Below are the code and all the weights of a small trained network. Each question names an input and a target symbol and asks about switching units off, where a switched-off unit gives its printed mean instead of its output.

import numpy as np


def w(rows, s, z=0):
    codes = np.array(rows[::2]) - 128.0
    scale = np.full(codes.shape[1], s)
    scale[-1] = z or s
    return codes * scale


def norm(h):
    return h / np.sqrt((h * h).mean(-1, keepdims=True) + 1e-5)


def f(y):
    return np.maximum(y, 0)


def softmax(a):
    e = np.exp(a - a.max(-1, keepdims=True))
    return e / e.sum(-1, keepdims=True)


def log_softmax(a):
    a = a - a.max(-1, keepdims=True)
    return a - np.log(np.exp(a).sum(-1, keepdims=True))


def net(x, mask):
    ids = ['αβδελμξπτφψ'.index(c) for c in x.split()]
    T = len(ids)
    res = E[ids] + P[:T]
    r = norm(res)
    for j in range(3):
        rows = slice(3 * j, 3 * j + 3)
        q, k, v = (r @ M[0][rows].T for M in (Q, K, V))
        z = softmax(np.where(np.tri(T) > 0, q @ k.T / 3**0.5, -1e9)) @ v
        o = O[0][rows]
        res = res + np.where(mask[j], z, o[:, -1]) @ o[:, :-1]
    y = f(norm(res) @ A[0][:, :-1].T + A[0][:, -1])
    res = res + np.where(mask[3:7], y, B[0][:, -1]) @ B[0][:, :-1]
    return log_softmax(norm(res)[-1] @ U[:, :-1].T + U[:, -1])


Q, K, V, O, A, B = {}, {}, {}, {}, {}, {}
E = w([
[121,63,115],'α',
[69,114,187],'β',
[137,77,111],'δ',
[125,103,107],'ε',
[206,146,190],'λ',
[77,182,250],'μ',
[113,93,103],'ξ',
[96,96,111],'π',
[105,211,106],'τ',
[90,46,122],'φ',
[104,94,102],'ψ',
],0.023)
P = w([
[60,2,31],'0',
[64,17,61],'1',
[70,22,62],'2',
[81,38,71],'3',
[84,45,81],'4',
[87,61,91],'5',
[84,76,106],'6',
[71,96,114],'7',
[86,103,126],'8',
[94,122,133],'9',
[106,138,144],'10',
[103,154,159],'11',
[107,164,164],'12',
[110,147,163],'13',
],0.0076)
Q[0] = w([
[121,211,163],'h1',
[142,241,235],'h1',
[118,176,194],'h1',
[150,184,62],'h2',
[44,134,180],'h2',
[195,161,50],'h2',
[138,71,98],'h3',
[37,252,196],'h3',
[104,142,69],'h3',
],0.016)
K[0] = w([
[124,63,112],'h1',
[93,46,88],'h1',
[102,27,59],'h1',
[129,47,85],'h2',
[152,160,174],'h2',
[81,4,109],'h2',
[169,57,100],'h3',
[130,118,209],'h3',
[92,72,102],'h3',
],0.016)
V[0] = w([
[97,185,122],'h1',
[131,195,221],'h1',
[186,108,113],'h1',
[104,11,184],'h2',
[238,119,124],'h2',
[61,79,125],'h2',
[181,146,75],'h3',
[173,192,130],'h3',
[134,49,83],'h3',
],0.011)
O[0] = w([
[50,215,142,104],'h1',
[108,103,227,73],'h1',
[196,103,123,101],'h1',
[114,7,170,201],'h2',
[191,186,142,63],'h2',
[2,125,103,181],'h2',
[138,53,90,54],'h3',
[165,116,71,2],'h3',
[187,193,68,225],'h3',
],0.0085,0.0071)
A[0] = w([
[42,148,94,254],'n1',
[137,81,149,96],'n2',
[209,7,195,100],'n3',
[192,73,250,213],'n4',
],0.013,0.0091)
B[0] = w([
[196,249,209,254],'n1',
[109,2,237,142],'n2',
[131,166,225,184],'n3',
[177,91,233,217],'n4',
],0.0088,0.014)
U = w([
[130,57,96,130],'α',
[109,139,166,254],'β',
[162,82,96,119],'δ',
[147,129,79,138],'ε',
[250,104,156,146],'λ',
[138,166,199,142],'μ',
[115,125,85,103],'ξ',
[56,143,80,75],'π',
[156,226,110,101],'τ',
[99,61,116,34],'φ',
[94,132,83,75],'ψ',
],0.022,0.0078)

Each question gives the input, a string of symbols that net reads in full, and the target symbol t.
The units are the heads (3 rows each of Q, K, V and O) and the neurons (one row each of A and B). Each row of codes is followed by its name. A weight is (code - 128) times the scale printed after its matrix; where a second scale follows, it is the last column's (O, A, B and U).
mask holds one flag per unit, heads first, then neurons. A switched-off unit (its flag False) gives its mean, the last column of its rows in O or B, instead of its output. The means were averaged over made-up inputs and are rounded, as every weight is.
A unit's drop is (log p(t) with every unit on - log p(t) with that unit switched off) / (log p(t) with every unit on - log p(t) with every unit switched off).
The circuit of an input: a set's keep is (log p(t) with only the set's units on - log p(t) with every unit switched off) / (log p(t) with every unit on - log p(t) with every unit switched off). Starting from all 7 units, units are removed one at a time, each time the one whose removal leaves the highest keep (on an exact tie, the one counted first), for as long as the keep stays at least 0.8.
units of the circuit, in order: the units of the circuit, biggest drop first
top k neurons: the k neurons with the biggest drops, biggest first
which heads matter: for each layer, one digit per head in row order, 1 if its drop is at least 0.15 and else 0, layers parted by /
drop of u: that unit's drop, to one decimal
input β β π β λ β β τ β π ξ ψ, target τ: top 3 neurons : [n4; n3; n2]
input β λ β π φ λ π, target λ: units of the circuit, in order : [h2]
input δ α τ, target τ: units of the circuit, in order : [h1; n4]
input π φ π τ β λ α π ψ β β β τ ε, target τ: units of the circuit, in order : [h2; n4]
input ψ ε π, target π: which heads matter : 110
input β ψ π π τ β β β π α π α ψ φ, target τ: units of the circuit, in order : [h2; n4]
input τ λ α π π, target λ: units of the circuit, in order : [h1; h2]
input δ β λ δ ψ φ π φ β, target λ: units of the circuit, in order : [h2; h1]
input φ α π, target π: top 3 neurons : [n4; n3; n1]
input ξ τ π β φ β λ β β ξ, target λ: units of the circuit, in order : [h1; h2]
input τ α β β ε, target τ: top 2 neurons : [n1; n4]
input ξ λ λ τ ψ, target τ: top 2 neurons : [n4; n2]
input ε β φ α μ ξ τ δ ε β, target τ: units of the circuit, in order : [h2; h1; n4]
input λ ξ φ π ψ, target λ: which heads matter : 100
input λ λ ε, target λ: which heads matter : 011
input φ β λ π β ψ ξ, target λ: units of the circuit, in order : [h1]
input δ ε μ π π τ φ, target τ: units of the circuit, in order : [h2; n4; h3]
input β φ δ π β α δ φ ξ ψ λ φ, target λ: top 2 neurons : [n4; n1]
input ε μ π π β ψ π τ β β δ ξ β, target τ: drop of n4 : 0.2
input π φ α α τ, target τ: drop of n4 : 0.3
input φ λ π β β π τ δ, target τ: drop of n4 : 0.2
input ε δ λ α λ π α φ τ α, target τ: top neuron : [n4]
